Below are the code and all the weights of a small trained network. Each question names an input and a target symbol and asks about switching units off, where a switched-off unit gives its printed mean instead of its output.

import numpy as np


def w(rows, s, z=0):
    codes = np.array(rows[::2]) - 128.0
    scale = np.full(codes.shape[1], s)
    scale[-1] = z or s
    return codes * scale


def f(y):
    return np.maximum(y, 0)


def softmax(a):
    e = np.exp(a - a.max(-1, keepdims=True))
    return e / e.sum(-1, keepdims=True)


def log_softmax(a):
    a = a - a.max(-1, keepdims=True)
    return a - np.log(np.exp(a).sum(-1, keepdims=True))


def net(x, mask):
    ids = ['Σαζηξφψ'.index(c) for c in x.split()]
    T = len(ids)
    res = E[ids] + P[:T]
    u = 0
    for l in range(2):
        r = res
        for j in range(3):
            rows = slice(2 * j, 2 * j + 2)
            q, k, v = (r @ M[l][rows].T for M in (Q, K, V))
            z = softmax(np.where(np.tri(T) > 0, q @ k.T / 2**0.5, -1e9)) @ v
            o = O[l][rows]
            res = res + np.where(mask[u + j], z, o[:, -1]) @ o[:, :-1]
        u += 3
        y = f(res @ A[l][:, :-1].T + A[l][:, -1])
        res = res + np.where(mask[u : u + 8], y, B[l][:, -1]) @ B[l][:, :-1]
        u += 8
    return log_softmax(res[-1] @ U[:, :-1].T + U[:, -1])


Q, K, V, O, A, B = {}, {}, {}, {}, {}, {}
E = w([
[126,203,34,176,186,175,112,173,88,81,123],'Σ',
[139,105,100,178,123,58,202,25,108,208,80],'α',
[99,202,55,170,73,115,85,229,154,152,116],'ζ',
[69,82,196,134,174,124,79,144,126,135,199],'η',
[159,159,156,168,207,131,51,117,87,66,249],'ξ',
[50,191,136,79,96,43,170,179,102,165,190],'φ',
[189,152,83,79,254,151,105,168,82,124,115],'ψ',
],0.0069)
P = w([
[208,198,171,100,108,224,93,111,223,139,206],'0',
[162,155,136,94,108,204,78,119,182,142,179],'1',
[152,149,139,101,115,185,88,133,132,149,163],'2',
[127,143,135,117,134,159,108,130,108,149,154],'3',
[102,138,131,130,153,131,121,140,103,139,143],'4',
[80,146,144,160,167,101,128,142,84,141,127],'5',
[61,132,131,174,185,73,154,150,78,134,126],'6',
[34,145,140,188,208,41,154,158,77,126,115],'7',
[2,168,157,199,231,20,155,158,72,115,95],'8',
],0.006)
Q[0] = w([
[90,198,110,144,174,107,99,197,108,145,183],'0.h1',
[57,203,125,86,179,133,64,248,88,91,253],'0.h1',
[141,156,97,105,171,147,131,109,100,118,143],'0.h2',
[84,158,131,209,145,96,105,131,123,165,186],'0.h2',
[100,193,94,138,71,121,127,182,137,154,140],'0.h3',
[130,123,85,166,151,184,101,153,123,84,77],'0.h3',
],0.066)
K[0] = w([
[143,98,92,110,45,187,138,34,157,159,125],'0.h1',
[161,99,183,150,73,50,194,24,233,200,129],'0.h1',
[176,102,113,76,180,163,166,72,120,164,45],'0.h2',
[111,43,122,174,76,79,173,9,75,165,106],'0.h2',
[126,209,68,147,2,108,166,196,176,173,74],'0.h3',
[212,155,32,194,207,175,102,118,113,94,46],'0.h3',
],0.039)
V[0] = w([
[145,171,61,130,166,174,114,111,117,84,146],'0.h1',
[83,84,113,231,186,44,172,83,64,130,18],'0.h1',
[15,129,134,120,254,43,143,196,21,152,123],'0.h2',
[135,116,168,81,147,120,110,158,136,164,95],'0.h2',
[46,126,140,193,198,19,187,171,61,104,72],'0.h3',
[100,91,50,97,112,78,130,115,77,146,123],'0.h3',
],0.0087)
O[0] = w([
[92,131,135,89,162,96,151,158,208,190,129,138],'0.h1',
[134,32,152,67,118,93,9,65,125,3,76,1],'0.h1',
[149,196,82,183,155,163,223,184,142,234,178,191],'0.h2',
[158,152,129,165,91,128,113,136,118,119,122,128],'0.h2',
[207,133,155,135,86,185,117,144,214,118,142,114],'0.h3',
[181,99,143,148,170,136,93,128,149,76,151,109],'0.h3',
],0.0042,0.0096)
A[0] = w([
[114,43,178,103,163,124,82,125,152,148,59,21],'0.n1',
[150,29,119,85,71,239,143,147,204,116,117,21],'0.n2',
[200,99,126,90,39,199,163,130,171,75,125,38],'0.n3',
[158,71,93,50,45,218,112,191,188,114,67,61],'0.n4',
[203,65,114,103,77,187,186,157,172,83,124,2],'0.n5',
[188,163,141,79,59,249,81,132,213,139,211,157],'0.n6',
[100,77,93,99,17,120,11,150,157,74,36,49],'0.n7',
[144,46,81,88,78,215,216,103,198,81,141,16],'0.n8',
],0.013,0.005)
B[0] = w([
[87,120,108,110,136,234,109,140,164,196,165,136],'0.n1',
[104,86,52,110,123,113,143,150,152,135,118,128],'0.n2',
[140,169,126,101,116,111,140,43,125,162,166,128],'0.n3',
[91,125,145,139,129,105,161,147,111,162,183,130],'0.n4',
[143,96,93,83,115,100,153,126,62,205,139,128],'0.n5',
[246,55,126,81,143,207,98,128,112,140,24,254],'0.n6',
[30,137,143,160,197,75,172,195,162,53,111,161],'0.n7',
[101,148,121,93,159,120,131,164,162,191,167,128],'0.n8',
],0.011,0.0044)
Q[1] = w([
[153,139,65,105,252,236,115,145,182,161,107],'1.h1',
[37,137,158,82,136,78,191,185,162,238,179],'1.h1',
[136,183,74,70,227,164,68,191,141,139,188],'1.h2',
[215,169,63,101,5,227,123,167,168,105,130],'1.h2',
[254,136,90,132,58,88,141,219,133,192,113],'1.h3',
[143,184,84,187,131,168,189,171,158,221,73],'1.h3',
],0.041)
K[1] = w([
[84,161,87,156,57,82,156,134,107,147,149],'1.h1',
[156,122,131,107,126,131,120,3,86,67,176],'1.h1',
[170,135,147,200,189,156,141,115,150,108,124],'1.h2',
[215,115,122,107,107,210,141,106,88,230,135],'1.h2',
[171,110,148,67,64,155,149,136,138,217,159],'1.h3',
[163,73,116,24,136,134,149,132,145,186,135],'1.h3',
],0.057)
V[1] = w([
[145,122,129,209,165,126,83,218,85,187,245],'1.h1',
[75,186,111,77,114,84,73,132,99,138,184],'1.h1',
[168,13,159,128,212,145,2,187,59,38,72],'1.h2',
[194,153,199,163,116,107,105,168,94,218,54],'1.h2',
[148,44,167,151,120,168,147,134,98,102,114],'1.h3',
[192,23,178,144,158,114,140,149,84,85,58],'1.h3',
],0.0058)
O[1] = w([
[90,138,80,95,87,113,101,90,121,204,80,241],'1.h1',
[102,103,109,95,154,158,109,152,98,123,71,124],'1.h1',
[124,108,94,123,50,143,117,115,1,225,129,73],'1.h2',
[102,114,79,123,175,76,126,83,196,166,142,253],'1.h2',
[109,131,128,134,141,111,113,114,128,128,125,128],'1.h3',
[96,161,120,94,126,108,118,127,144,121,148,145],'1.h3',
],0.0036,0.0056)
A[1] = w([
[247,87,149,93,151,196,78,99,138,105,79,113],'1.n1',
[239,80,161,105,154,179,84,92,143,88,91,1],'1.n2',
[120,107,116,142,108,164,125,56,113,24,105,115],'1.n3',
[136,146,128,125,114,108,139,5,187,128,110,133],'1.n4',
[139,105,173,98,72,100,63,76,93,55,163,9],'1.n5',
[60,60,162,137,96,150,81,103,144,102,162,42],'1.n6',
[158,117,165,104,95,119,107,42,101,83,106,49],'1.n7',
[118,86,185,42,46,63,116,107,131,87,110,82],'1.n8',
],0.019,0.0066)
B[1] = w([
[102,70,181,145,147,100,80,101,178,40,174,255],'1.n1',
[142,208,80,120,97,143,168,152,82,211,97,153],'1.n2',
[149,141,108,92,136,151,141,161,123,208,88,142],'1.n3',
[121,179,131,166,62,122,125,61,135,142,208,145],'1.n4',
[53,77,99,100,165,25,34,57,160,180,83,144],'1.n5',
[63,165,131,77,21,198,111,90,187,87,96,150],'1.n6',
[97,185,127,164,154,98,127,139,124,154,144,135],'1.n7',
[182,7,85,139,43,133,252,85,146,90,109,145],'1.n8',
],0.013,0.0084)
U = w([
[201,178,82,94,121,207,126,155,39,218,49,254],'Σ',
[92,205,121,179,103,121,165,96,114,149,172,118],'α',
[4,161,179,149,161,55,190,207,147,50,113,43],'ζ',
[79,157,142,100,96,193,127,121,149,113,119,54],'η',
[89,135,125,118,145,98,85,105,150,160,99,35],'ξ',
[125,77,104,119,99,106,194,115,132,98,103,78],'φ',
[188,80,194,125,175,167,54,134,159,61,188,192],'ψ',
],0.004,0.0071)

Each question gives the input, a string of symbols that net reads in full, and the target symbol t.
The units are the heads (2 rows each of Q, K, V and O) and the neurons (one row each of A and B). Each row of codes is followed by its name. A weight is (code - 128) times the scale printed after its matrix; where a second scale follows, it is the last column's (O, A, B and U).
mask holds one flag per unit, layer by layer, with each layer's heads first. A switched-off unit (its flag False) gives its mean, the last column of its rows in O or B, instead of its output. The means were averaged over made-up inputs and are rounded, as every weight is.
A unit's drop is (log p(t) with every unit on - log p(t) with that unit switched off) / (log p(t) with every unit on - log p(t) with every unit switched off).
The circuit of an input: a set's keep is (log p(t) with only the set's units on - log p(t) with every unit switched off) / (log p(t) with every unit on - log p(t) with every unit switched off). Starting from the 12 units with the biggest drops (on a tie, the unit counted first), units are removed one at a time, each time the one whose removal leaves the highest keep (on an exact tie, the one counted first), for as long as the keep stays at least 0.8.
circuit, biggest first: the units of the circuit, biggest drop first
unit that matters most: the unit with the biggest drop
k most important neurons: the k neurons with the biggest drops, biggest first
top k neurons in layer l: the k neurons of layer l with the biggest drops, biggest first
which heads matter: for each layer, one digit per head in row order, 1 if its drop is at least 0.15 and else 0, layers parted by /
drop when u is switched off: that unit's drop, to one decimal
input ζ Σ α ζ ξ Σ η Σ η, target η: circuit, biggest first : 0.h1, 1.n6, 0.h2, 0.n1
input α φ ξ ψ Σ ζ ξ ζ η, target η: circuit, biggest first : 0.h2, 1.n6, 0.h1, 0.n1
input ζ ξ ξ ζ φ φ Σ ξ η, target ψ: circuit, biggest first : 0.h3, 0.n6, 1.n1, 0.h2
input η ζ ζ ζ α η η φ ζ, target ζ: circuit, biggest first : 0.n7, 0.h1
input φ φ φ α, target α: circuit, biggest first : 1.n4, 0.n6, 1.h2
input α φ η η ξ, target ξ: unit that matters most : 0.h2
input φ α φ φ ξ Σ φ η α, target Σ: 3 most important neurons : 1.n1, 0.n7, 0.n6
input φ ζ η ζ α η φ ζ ψ, target ψ: circuit, biggest first : 1.n1, 0.h1
input ξ η Σ ξ η, target Σ: which heads matter : 010 / 000
input φ ζ ψ Σ, target ψ: circuit, biggest first : 0.h3, 0.n6, 1.n1
input α φ ζ, target ζ: which heads matter : 110 / 000
input φ φ φ Σ ζ, target ψ: which heads matter : 001 / 000
input ψ Σ ψ ζ Σ ξ η ψ η, target Σ: which heads matter : 011 / 000
input ζ Σ ζ Σ φ η ψ ψ, target Σ: circuit, biggest first : 1.n1
input φ φ φ ξ Σ α η Σ, target Σ: which heads matter : 100 / 010
input φ η α Σ φ ξ φ, target φ: circuit, biggest first : 0.h1, 1.n8, 0.h2
input η α φ φ, target φ: circuit, biggest first : 0.h1, 0.h2, 1.n8
input ζ φ ζ φ ζ ζ ψ, target ψ: top 2 neurons in layer 1 : 1.n1, 1.n2
input ζ ξ Σ, target ψ: circuit, biggest first : 0.n6, 1.n1
input ξ ψ Σ η φ ζ, target ψ: which heads matter : 011 / 000
input ζ ψ φ, target ψ: circuit, biggest first : 0.h3, 0.n6, 1.n1
input ξ ξ α Σ α Σ α η Σ, target Σ: which heads matter : 111 / 010
input φ ζ Σ η ζ α, target α: 3 most important neurons : 1.n4, 0.n6, 1.n1
input φ ξ ζ φ ξ, target Σ: 2 most important neurons : 1.n1, 0.n6
input ζ ψ Σ φ, target ψ: top 2 neurons in layer 0 : 0.n6, 0.n7
input ζ φ ξ η ξ ξ φ ξ, target Σ: top neuron in layer 0 : 0.n7
input φ ψ α φ Σ ξ ξ, target ξ: drop when 1.n3 is switched off : 0.0
input Σ ζ φ φ, target Σ: drop when 0.h1 is switched off : 0.1
input η η Σ φ φ ζ ζ, target Σ: drop when 0.h2 is switched off : 0.1
